Below is a small trained network, with its code and all its weights. Each question gives an input and a class and asks what happens when units are switched off, that is, made to give their printed mean instead of their output.

import numpy as np


def w(rows, s, z=0):
    codes = np.array(rows[::2]) - 128.0
    scale = np.full(codes.shape[1], s)
    scale[-1] = z or s
    return codes * scale


def f(y):
    return np.maximum(y, 0)


def log_softmax(a):
    a = a - a.max(-1, keepdims=True)
    return a - np.log(np.exp(a).sum(-1, keepdims=True))


def net(x, mask):
    res = np.array(x, float).reshape(1, 3) / 4 @ E
    y = f(res @ A[0][:, :-1].T + A[0][:, -1])
    res = res + np.where(mask, y, B[0][:, -1]) @ B[0][:, :-1]
    return log_softmax(res[-1] @ U[:, :-1].T + U[:, -1])


A, B = {}, {}
E = w([
[10,76,93,93,175,94],'x0',
[103,212,70,83,178,196],'x1',
[169,59,99,94,59,213],'x2',
],0.013)
A[0] = w([
[170,133,151,115,118,205,50],'n0',
[142,190,71,88,144,169,143],'n1',
[157,123,98,129,17,113,165],'n2',
[106,192,99,117,100,181,169],'n3',
[127,72,47,105,115,181,197],'n4',
[197,55,134,135,72,108,154],'n5',
[86,71,225,171,126,108,53],'n6',
[162,213,135,169,84,137,102],'n7',
[178,66,174,164,124,145,139],'n8',
[54,2,50,24,140,48,28],'n9',
[80,129,117,125,152,107,122],'n10',
[117,61,46,145,106,215,22],'n11',
[93,83,118,147,118,217,32],'n12',
[104,196,106,108,198,75,132],'n13',
[102,67,63,148,91,104,26],'n14',
[91,194,132,236,96,75,104],'n15',
[186,188,188,177,153,178,219],'n16',
[162,190,49,81,150,175,1],'n17',
[102,53,98,97,89,240,200],'n18',
[106,58,92,104,73,233,57],'n19',
[61,11,130,99,161,138,219],'n20',
[158,9,133,161,143,17,175],'n21',
[127,181,145,206,167,65,157],'n22',
[135,39,164,214,134,59,151],'n23',
[115,153,164,153,210,107,116],'n24',
[167,77,148,166,73,146,153],'n25',
[235,191,140,154,171,138,78],'n26',
[188,98,162,159,44,88,149],'n27',
[100,145,87,88,203,113,120],'n28',
[75,193,66,151,166,102,100],'n29',
[162,139,131,93,190,185,174],'n30',
[12,142,96,142,202,116,132],'n31',
[138,67,50,61,91,175,170],'n32',
[110,171,119,65,151,101,130],'n33',
[43,197,108,116,88,106,130],'n34',
[139,191,115,47,161,198,64],'n35',
],0.0097,0.0087)
B[0] = w([
[164,103,139,165,90,158,157],'n0',
[78,187,130,77,153,54,194],'n1',
[138,111,47,138,83,190,186],'n2',
[75,140,89,82,140,101,190],'n3',
[184,129,151,155,141,119,221],'n4',
[118,73,107,182,81,168,197],'n5',
[46,215,61,28,115,67,161],'n6',
[60,254,132,64,175,64,177],'n7',
[155,107,92,133,102,160,177],'n8',
[138,155,241,132,243,72,227],'n9',
[159,125,94,153,70,137,167],'n10',
[23,212,90,5,219,44,177],'n11',
[72,137,71,93,102,130,154],'n12',
[141,86,86,139,94,152,198],'n13',
[200,103,171,211,110,160,149],'n14',
[112,207,195,139,219,120,176],'n15',
[180,122,216,185,203,111,220],'n16',
[225,85,217,211,202,134,164],'n17',
[178,101,166,194,136,178,248],'n18',
[83,170,157,75,183,96,201],'n19',
[43,196,76,68,103,72,244],'n20',
[103,145,214,132,215,127,216],'n21',
[104,248,177,84,219,64,200],'n22',
[120,165,180,97,185,85,202],'n23',
[160,101,122,123,101,138,176],'n24',
[134,92,87,166,95,185,188],'n25',
[78,207,106,40,170,94,186],'n26',
[148,85,107,165,85,155,199],'n27',
[141,77,42,120,45,146,187],'n28',
[135,126,66,114,63,166,183],'n29',
[59,159,74,74,113,74,184],'n30',
[178,113,72,162,84,176,225],'n31',
[179,144,220,180,223,104,226],'n32',
[152,136,105,124,81,142,168],'n33',
[140,75,43,176,66,153,173],'n34',
[160,185,191,111,224,118,182],'n35',
],0.0081,0.015)
U = w([
[202,138,240,202,178,84,72],'0',
[56,178,93,27,147,55,143],'1',
[199,43,25,216,7,170,254],'2',
],0.012,0.00066)

Each question gives the input, the list of numbers given to net, and the class t.
The units are the neurons (one row each of A and B). Each row of codes is followed by its name. A weight is (code - 128) times the scale printed after its matrix; where a second scale follows, it is the last column's (A, B and U).
mask holds one flag per neuron, in row order. A switched-off neuron (its flag False) gives its mean, the last column of its row in B, instead of its output. The means were averaged over made-up inputs and are rounded, as every weight is.
A unit's drop is (log p(t) with every unit on - log p(t) with that unit switched off) / (log p(t) with every unit on - log p(t) with every unit switched off).
most important unit: the unit with the biggest drop
k most important neurons: the k neurons with the biggest drops, biggest first
drop when u is switched off: that unit's drop, to one decimal
input [3,-4,-1], class 1: 3 most important neurons => [n18 n32 n16]
input [-7,5,-4], class 1: most important unit => n26
input [8,-3,1], class 0: 3 most important neurons => [n9 n14 n11]
input [-8,4,0], class 1: 2 most important neurons => [n26 n7]
input [8,-5,1], class 0: 4 most important neurons => [n9 n14 n21 n11]
input [8,-3,3], class 0: 2 most important neurons => [n9 n14]
input [-1,5,2], class 0: 2 most important neurons => [n20 n17]
input [1,-3,-5], class 1: 2 most important neurons => [n18 n32]
input [7,-2,1], class 0: 2 most important neurons => [n9 n11]
input [8,-7,7], class 0: 2 most important neurons => [n9 n14]
input [7,-3,2], class 0: drop when n14 is switched off => 0.1
input [6,-8,-8], class 1: drop when n6 is switched off => 2.2
input [-1,4,7], class 0: drop when n32 is switched off => 0.8
input [-7,3,-6], class 1: drop when n26 is switched off => 0.2
input [5,8,0], class 2: most important unit => n31
